Here is a tiny trained network, its code and every weight. The questions are about switching its units off for an input and a target symbol, where a switched-off unit gives its printed mean instead of its output.

import numpy as np


def w(rows, s, z=0):
    codes = np.array(rows[::2]) - 128.0
    scale = np.full(codes.shape[1], s)
    scale[-1] = z or s
    return codes * scale


def softmax(a):
    e = np.exp(a - a.max(-1, keepdims=True))
    return e / e.sum(-1, keepdims=True)


def log_softmax(a):
    a = a - a.max(-1, keepdims=True)
    return a - np.log(np.exp(a).sum(-1, keepdims=True))


def net(x, mask):
    ids = ['αβγδεζηθω'.index(c) for c in x.split()]
    T = len(ids)
    res = E[ids] + P[:T]
    u = 0
    for l in range(3):
        r = res
        for j in range(3):
            rows = slice(3 * j, 3 * j + 3)
            q, k, v = (r @ M[l][rows].T for M in (Q, K, V))
            z = softmax(np.where(np.tri(T) > 0, q @ k.T / 3**0.5, -1e9)) @ v
            o = O[l][rows]
            res = res + np.where(mask[u + j], z, o[:, -1]) @ o[:, :-1]
        u += 3
    return log_softmax(res[-1] @ U[:, :-1].T + U[:, -1])


Q, K, V, O = {}, {}, {}, {}
E = w([
[151,196,210,70,206,187],'α',
[87,227,122,103,111,19],'β',
[94,179,59,53,173,125],'γ',
[80,94,79,78,155,168],'δ',
[156,170,64,200,58,204],'ε',
[83,120,238,194,33,129],'ζ',
[67,76,170,113,130,112],'η',
[247,138,250,89,114,86],'θ',
[126,163,142,203,145,64],'ω',
],0.016)
P = w([
[115,137,123,105,151,6],'0',
[85,133,173,168,234,72],'1',
[52,129,140,177,176,92],'2',
[28,132,124,165,143,123],'3',
[23,107,117,146,145,169],'4',
[10,134,93,153,118,132],'5',
],0.0024)
Q[0] = w([
[5,58,110,171,66,209],'L0H1',
[112,109,74,102,183,207],'L0H1',
[101,117,127,212,47,72],'L0H1',
[149,2,50,148,134,177],'L0H2',
[142,195,167,168,151,154],'L0H2',
[112,184,147,172,144,114],'L0H2',
[88,132,158,87,168,217],'L0H3',
[26,190,154,14,117,78],'L0H3',
[168,100,163,74,124,153],'L0H3',
],0.0097)
K[0] = w([
[58,133,83,203,67,242],'L0H1',
[29,88,71,55,154,164],'L0H1',
[158,170,105,254,30,123],'L0H1',
[152,166,42,127,178,98],'L0H2',
[139,128,144,150,65,200],'L0H2',
[111,123,187,100,98,117],'L0H2',
[118,122,168,35,230,172],'L0H3',
[126,191,88,85,140,140],'L0H3',
[172,128,184,88,220,71],'L0H3',
],0.0097)
V[0] = w([
[229,149,234,148,91,153],'L0H1',
[170,139,152,216,2,114],'L0H1',
[156,140,97,187,61,184],'L0H1',
[147,197,227,235,49,122],'L0H2',
[230,45,85,176,76,169],'L0H2',
[114,106,136,209,43,147],'L0H2',
[106,15,183,216,128,73],'L0H3',
[153,89,213,120,121,234],'L0H3',
[71,121,113,218,138,130],'L0H3',
],0.0054)
O[0] = w([
[127,134,144,105,244,85,204],'L0H1',
[149,134,201,231,217,134,154],'L0H1',
[111,151,214,211,182,179,102],'L0H1',
[102,100,114,132,192,173,253],'L0H2',
[186,81,177,149,114,121,59],'L0H2',
[124,28,136,156,91,136,138],'L0H2',
[203,101,140,180,132,94,132],'L0H3',
[110,132,153,124,127,254,125],'L0H3',
[223,155,153,193,178,135,134],'L0H3',
],0.0056,0.0055)
Q[1] = w([
[97,117,109,159,66,106],'L1H1',
[93,176,130,128,139,111],'L1H1',
[124,144,113,174,161,101],'L1H1',
[193,154,166,177,226,118],'L1H2',
[117,131,130,162,84,75],'L1H2',
[101,114,165,192,136,109],'L1H2',
[96,102,140,117,65,185],'L1H3',
[165,140,251,147,119,99],'L1H3',
[117,91,140,96,169,109],'L1H3',
],0.012)
K[1] = w([
[174,79,98,17,180,62],'L1H1',
[177,95,141,165,236,154],'L1H1',
[167,89,138,96,96,255],'L1H1',
[215,192,111,175,134,168],'L1H2',
[113,93,59,223,136,21],'L1H2',
[126,161,87,232,134,132],'L1H2',
[118,157,211,159,107,185],'L1H3',
[146,79,204,85,179,52],'L1H3',
[100,20,110,89,102,141],'L1H3',
],0.0071)
V[1] = w([
[102,116,86,71,49,160],'L1H1',
[254,203,111,112,159,222],'L1H1',
[20,127,189,133,160,229],'L1H1',
[40,249,53,164,80,84],'L1H2',
[143,162,225,92,35,62],'L1H2',
[156,109,86,160,115,205],'L1H2',
[163,183,177,124,72,185],'L1H3',
[173,248,158,222,41,100],'L1H3',
[56,54,118,164,84,144],'L1H3',
],0.0055)
O[1] = w([
[122,171,125,113,2,161,2],'L1H1',
[150,198,106,112,148,184,113],'L1H1',
[46,164,125,129,108,109,172],'L1H1',
[134,97,140,132,194,166,172],'L1H2',
[182,125,154,156,64,137,97],'L1H2',
[81,190,128,157,166,183,88],'L1H2',
[146,120,166,163,188,116,95],'L1H3',
[136,189,207,158,115,193,120],'L1H3',
[145,94,118,187,102,142,58],'L1H3',
],0.0069,0.0049)
Q[2] = w([
[80,94,182,163,188,39],'L2H1',
[86,64,12,170,69,99],'L2H1',
[247,73,145,253,102,51],'L2H1',
[135,89,67,131,41,147],'L2H2',
[124,144,147,58,116,201],'L2H2',
[75,131,128,214,164,134],'L2H2',
[215,157,138,105,101,179],'L2H3',
[240,243,119,17,125,119],'L2H3',
[216,148,144,179,160,51],'L2H3',
],0.0068)
K[2] = w([
[125,144,123,135,164,69],'L2H1',
[151,72,116,132,42,83],'L2H1',
[177,63,140,80,150,83],'L2H1',
[70,104,65,117,139,60],'L2H2',
[155,183,132,54,182,115],'L2H2',
[67,114,112,151,134,210],'L2H2',
[134,254,76,92,120,114],'L2H3',
[150,214,82,125,200,43],'L2H3',
[174,76,81,95,218,154],'L2H3',
],0.0084)
V[2] = w([
[67,91,86,217,156,156],'L2H1',
[119,32,254,115,171,205],'L2H1',
[118,116,23,200,215,87],'L2H1',
[74,155,81,106,101,53],'L2H2',
[144,149,89,107,128,91],'L2H2',
[90,146,129,224,72,100],'L2H2',
[99,24,141,64,181,195],'L2H3',
[45,117,198,174,107,156],'L2H3',
[184,143,50,166,99,96],'L2H3',
],0.0066)
O[2] = w([
[83,179,112,217,86,122,135],'L2H1',
[59,130,181,111,100,230,187],'L2H1',
[117,175,69,152,53,96,254],'L2H1',
[106,98,78,247,195,103,72],'L2H2',
[178,173,141,210,123,153,94],'L2H2',
[89,128,64,48,207,136,111],'L2H2',
[70,59,170,117,83,253,152],'L2H3',
[101,110,231,121,118,22,203],'L2H3',
[79,170,63,154,160,130,21],'L2H3',
],0.006,0.0049)
U = w([
[115,41,64,130,32,155,253],'α',
[147,154,107,255,191,177,196],'β',
[162,93,204,132,107,111,9],'γ',
[145,129,112,44,198,181,101],'δ',
[59,46,129,96,103,80,121],'ε',
[118,170,43,43,92,58,15],'ζ',
[117,158,98,166,201,67,124],'η',
[64,223,111,69,127,194,200],'θ',
[87,114,5,84,87,151,156],'ω',
],0.0075,0.0052)

Each question gives the input, a string of symbols that net reads in full, and the target symbol t.
The units are the heads (3 rows each of Q, K, V and O). Each row of codes is followed by its name. A weight is (code - 128) times the scale printed after its matrix; where a second scale follows, it is the last column's (O and U).
mask holds one flag per head, layer by layer. A switched-off head (its flag False) gives its mean, the last column of its rows in O, instead of its output. The means were averaged over made-up inputs and are rounded, as every weight is.
A unit's drop is (log p(t) with every unit on - log p(t) with that unit switched off) / (log p(t) with every unit on - log p(t) with every unit switched off).
The circuit of an input: a set's keep is (log p(t) with only the set's units on - log p(t) with every unit switched off) / (log p(t) with every unit on - log p(t) with every unit switched off). Starting from all 9 units, units are removed one at a time, each time the one whose removal leaves the highest keep (on an exact tie, the one counted first), for as long as the keep stays at least 0.8.
circuit, biggest first: the units of the circuit, biggest drop first
unit that matters most: the unit with the biggest drop
which heads matter: for each layer, one digit per head in row order, 1 if its drop is at least 0.15 and else 0, layers parted by /
drop of u: that unit's drop, to one decimal
input θ ζ ζ α, target ε: unit that matters most	L2H3
input ζ θ ζ γ, target ε: circuit, biggest first	[L2H3, L0H2, L1H1]
input ζ ζ δ θ, target ε: circuit, biggest first	[L0H2, L1H1, L2H3, L2H2]
input δ ω ω ζ θ, target δ: which heads matter	101 / 001 / 110
input ω ζ δ γ, target ε: circuit, biggest first	[L2H3, L1H1, L0H2]
input θ η ω γ, target ω: which heads matter	100 / 001 / 001
input ζ β β ω θ, target ε: circuit, biggest first	[L0H2, L1H1, L0H1, L2H2]
input ω ε ω, target θ: which heads matter	100 / 111 / 010
input ζ η ω α η δ, target ε: circuit, biggest first	[L2H3, L1H1]
input ζ δ β, target ε: circuit, biggest first	[L0H2, L2H3]
input α ε α β ε, target θ: circuit, biggest first	[L0H1, L2H2, L1H2, L1H1]
input ζ η ω ω ω, target ε: circuit, biggest first	[L2H3, L1H1]
input α ω η, target α: circuit, biggest first	[L2H3, L0H1, L1H3]
input ε ω β ω ω θ, target θ: unit that matters most	L0H1
input ζ ζ δ ω ω, target ε: circuit, biggest first	[L2H3, L0H2]
input α ω ε, target θ: circuit, biggest first	[L2H2, L0H1, L1H2, L1H1]
input α η δ θ α η, target α: which heads matter	100 / 001 / 011
input ζ η ω ζ β, target ε: which heads matter	010 / 100 / 001
input θ ω γ, target ζ: circuit, biggest first	[L2H1, L0H3]
input ε α η, target θ: which heads matter	110 / 010 / 110
input ω β δ, target ω: unit that matters most	L2H3
input α ω γ, target ζ: drop of L1H2	-0.1
input δ β ζ, target γ: drop of L0H2	0.2
input α θ η ω γ, target ω: drop of L1H2	0.1
